Below are the code and all the weights of a small trained network. Each question names an input and a class and asks about switching units off, where a switched-off unit gives its printed mean instead of its output.

import numpy as np


def w(rows, s, z=0):
    codes = np.array(rows[::2]) - 128.0
    scale = np.full(codes.shape[1], s)
    scale[-1] = z or s
    return codes * scale


def norm(h):
    return h / np.sqrt((h * h).mean(-1, keepdims=True) + 1e-5)


def f(y):
    return y / 2 * (1 + np.tanh(0.7978845608 * (y + 0.044715 * y**3)))


def log_softmax(a):
    a = a - a.max(-1, keepdims=True)
    return a - np.log(np.exp(a).sum(-1, keepdims=True))


def net(x, mask):
    res = np.array(x, float).reshape(1, 2) / 4 @ E
    u = 0
    for l in range(3):
        y = f(norm(res) @ A[l][:, :-1].T + A[l][:, -1])
        res = res + np.where(mask[u : u + 5], y, B[l][:, -1]) @ B[l][:, :-1]
        u += 5
    return log_softmax(norm(res)[-1] @ U[:, :-1].T + U[:, -1])


A, B = {}, {}
E = w([
[4,131,107,45,175],'x0',
[110,130,94,227,131],'x1',
],0.0047)
A[0] = w([
[227,118,143,157,115,59],'L0N1',
[254,146,175,184,87,200],'L0N2',
[129,139,138,52,133,6],'L0N3',
[178,108,115,201,98,183],'L0N4',
[149,169,175,83,161,19],'L0N5',
],0.0093,0.0017)
B[0] = w([
[99,90,115,63,39,197],'L0N1',
[152,29,17,40,1,255],'L0N2',
[243,107,158,101,169,155],'L0N3',
[223,188,127,52,185,202],'L0N4',
[111,115,150,98,180,140],'L0N5',
],0.0072,0.0094)
A[1] = w([
[180,139,94,157,160,57],'L1N1',
[81,78,156,193,92,10],'L1N2',
[160,79,196,3,197,166],'L1N3',
[108,111,69,126,47,190],'L1N4',
[11,155,104,243,235,60],'L1N5',
],0.0047,0.0011)
B[1] = w([
[156,135,209,141,151,119],'L1N1',
[117,142,126,8,82,104],'L1N2',
[122,79,101,191,243,252],'L1N3',
[69,149,125,227,131,195],'L1N4',
[71,123,255,163,7,175],'L1N5',
],0.0048,0.0041)
A[2] = w([
[133,133,109,147,255,220],'L2N1',
[148,211,172,180,158,4],'L2N2',
[45,93,64,160,151,55],'L2N3',
[208,177,79,111,138,142],'L2N4',
[117,207,172,138,177,1],'L2N5',
],0.0075,0.0028)
B[2] = w([
[174,132,255,85,187,255],'L2N1',
[221,136,82,122,107,111],'L2N2',
[247,128,142,176,71,136],'L2N3',
[31,106,161,181,156,208],'L2N4',
[187,130,97,152,61,116],'L2N5',
],0.0064,0.0038)
U = w([
[198,182,149,173,118,106],'0',
[147,103,197,92,251,176],'1',
[128,178,107,109,149,2],'2',
[48,142,176,162,80,173],'3',
[164,62,50,53,82,171],'4',
[124,124,70,161,191,77],'5',
],0.018,0.0092)

Each question gives the input, the list of numbers given to net, and the class t.
The units are the neurons (one row each of A and B). Each row of codes is followed by its name. A weight is (code - 128) times the scale printed after its matrix; where a second scale follows, it is the last column's (A, B and U).
mask holds one flag per neuron, layer by layer. A switched-off neuron (its flag False) gives its mean, the last column of its row in B, instead of its output. The means were averaged over made-up inputs and are rounded, as every weight is.
A unit's drop is (log p(t) with every unit on - log p(t) with that unit switched off) / (log p(t) with every unit on - log p(t) with every unit switched off).
The circuit of an input: a set's keep is (log p(t) with only the set's units on - log p(t) with every unit switched off) / (log p(t) with every unit on - log p(t) with every unit switched off). Starting from the 12 units with the biggest drops (on a tie, the unit counted first), units are removed one at a time, each time the one whose removal leaves the highest keep (on an exact tie, the one counted first), for as long as the keep stays at least 0.8.
circuit, biggest first: the units of the circuit, biggest drop first
k most important neurons: the k neurons with the biggest drops, biggest first
top k neurons in layer l: the k neurons of layer l with the biggest drops, biggest first
drop when u is switched off: that unit's drop, to one decimal
input [1,6], class 0: 2 most important neurons	[L0N2 L0N3]
input [2,6], class 3: 4 most important neurons	[L1N5 L0N2 L0N4 L0N3]
input [2,3], class 3: 2 most important neurons	[L0N4 L0N2]
input [2,2], class 3: 2 most important neurons	[L0N4 L0N2]
input [8,5], class 3: circuit, biggest first	[L0N2 L0N4]
input [4,6], class 3: most important neuron	[L0N2]
input [5,2], class 3: top 2 neurons in layer 0	[L0N4 L0N2]
input [-1,7], class 5: top 3 neurons in layer 0	[L0N2 L0N1 L0N4]
input [4,1], class 3: top 2 neurons in layer 0	[L0N4 L0N2]
input [7,3], class 3: 3 most important neurons	[L0N4 L0N2 L1N5]
input [2,5], class 3: 3 most important neurons	[L1N5 L0N2 L0N4]
input [8,2], class 3: 3 most important neurons	[L0N4 L0N2 L1N5]
input [1,7], class 0: 3 most important neurons	[L0N2 L0N3 L1N5]
input [3,-4], class 1: most important neuron	[L0N2]
input [7,1], class 1: 2 most important neurons	[L0N2 L0N1]
input [5,5], class 3: drop when L0N2 is switched off	0.6
input [7,-2], class 1: drop when L0N2 is switched off	1.3
input [6,6], class 3: drop when L0N2 is switched off	0.6
input [6,-4], class 1: drop when L0N2 is switched off	0.8
